array([[144, 188],
       [129, 186],
       [122, 129],
       [132, 133],
       [149, 105],
       [139, 187],
       [124, 143],
       [130, 104],
       [106, 134]])
|
array([[149, 105],
       [144, 188],
       [139, 187],
       [132, 133],
       [130, 104],
       [129, 186],
       [124, 143],
       [122, 129],
       [106, 134]])

array([[ 94, 144, 134, 169, 100, 160, 160, 144, 108, 123, 146, 141],
       [137, 113, 151, 176, 118, 164, 117, 130, 109, 128, 119, 124],
       [130, 107, 142, 153, 145, 142, 127, 141, 105, 124, 115, 119],
       [117, 160, 144, 128, 174, 128, 145, 141, 123, 131, 130, 115],
       [126, 181,  91, 106,  61, 115, 131, 123, 136, 136, 123, 142],
       [136, 121, 165,  75, 104,  95, 133, 164,  89,  79, 157, 156]])
|
array([[137, 113, 151, 176, 118, 164, 117, 130, 109, 128, 119, 124],
       [136, 121, 165,  75, 104,  95, 133, 164,  89,  79, 157, 156],
       [130, 107, 142, 153, 145, 142, 127, 141, 105, 124, 115, 119],
       [126, 181,  91, 106,  61, 115, 131, 123, 136, 136, 123, 142],
       [117, 160, 144, 128, 174, 128, 145, 141, 123, 131, 130, 115],
       [ 94, 144, 134, 169, 100, 160, 160, 144, 108, 123, 146, 141]])

array([[144, 131, 129,  84, 137, 138, 113, 103, 110],
       [162, 152, 113, 110, 186, 197, 124,  76, 169],
       [125, 125, 140, 139,  92, 149, 106, 137, 172]])
|
array([[162, 152, 113, 110, 186, 197, 124,  76, 169],
       [144, 131, 129,  84, 137, 138, 113, 103, 110],
       [125, 125, 140, 139,  92, 149, 106, 137, 172]])

array([[128, 156, 148, 173, 113],
       [133, 176, 147, 192, 118]])
|
array([[133, 176, 147, 192, 118],
       [128, 156, 148, 173, 113]])

array([[103, 100, 141, 153,  90, 140, 110, 103,  98,  93, 112,  90, 138],
       [ 67,  98, 140, 203, 141, 183,  98,  95,  63,  90, 112,  79, 131],
       [181, 144, 150, 175, 184, 128, 174,  96,  80,  88, 143, 141,  98],
       [ 86,  99, 129, 153, 138, 138, 118, 121,  63,  77, 127, 113, 139]])
|
array([[181, 144, 150, 175, 184, 128, 174,  96,  80,  88, 143, 141,  98],
       [103, 100, 141, 153,  90, 140, 110, 103,  98,  93, 112,  90, 138],
       [ 86,  99, 129, 153, 138, 138, 118, 121,  63,  77, 127, 113, 139],
       [ 67,  98, 140, 203, 141, 183,  98,  95,  63,  90, 112,  79, 131]])

array([[133, 156, 125, 135, 107, 118, 108, 117,  83, 102, 107, 142],
       [110, 123, 133, 159, 141, 163, 117, 165,  99, 142, 125, 140],
       [140, 102, 126, 106, 140, 123, 152, 122, 185, 145, 155, 108],
       [126, 118, 102, 143, 133, 135,  97, 103, 164, 159, 102, 149],
       [ 94, 145, 118, 159, 108, 149,  99, 132, 122, 133, 120, 162]])
|
array([[140, 102, 126, 106, 140, 123, 152, 122, 185, 145, 155, 108],
       [133, 156, 125, 135, 107, 118, 108, 117,  83, 102, 107, 142],
       [126, 118, 102, 143, 133, 135,  97, 103, 164, 159, 102, 149],
       [110, 123, 133, 159, 141, 163, 117, 165,  99, 142, 125, 140],
       [ 94, 145, 118, 159, 108, 149,  99, 132, 122, 133, 120, 162]])
---
array([[134, 139,  63,  67, 103],
       [ 94, 129, 198, 181, 125],
       [ 66, 145, 178, 149,  86],
       [155, 107, 173, 184, 178],
       [117, 145,  71,  68,  89]])
|
array([[129, 198],
       [145, 178]])

array([[157, 163, 183],
       [ 83,  82,  85],
       [ 96,  87,  91],
       [ 94,  96,  84]])
|
array([[82, 85],
       [87, 91]])

array([[111,  99, 128, 137, 138],
       [129, 127, 127, 129, 127],
       [124, 137, 113, 140, 119],
       [ 86,  63, 116, 140, 160],
       [130, 127, 127, 130, 129]])
|
array([[127, 127],
       [137, 113]])

array([[166,  90, 110],
       [192,  98, 105],
       [153, 104, 115]])
|
array([[ 98, 105],
       [104, 115]])

array([[128, 127, 106, 193,  77],
       [129, 143, 115, 193,  77],
       [191, 127, 162, 134, 169],
       [157, 124, 155, 124, 158],
       [ 79,  51, 118, 136, 157]])
|
array([[143, 115],
       [127, 162]])

array([[139,  97, 179],
       [ 71, 197, 115],
       [166,  89, 167],
       [ 70, 194, 103]])
|
array([[197, 115],
       [ 89, 167]])
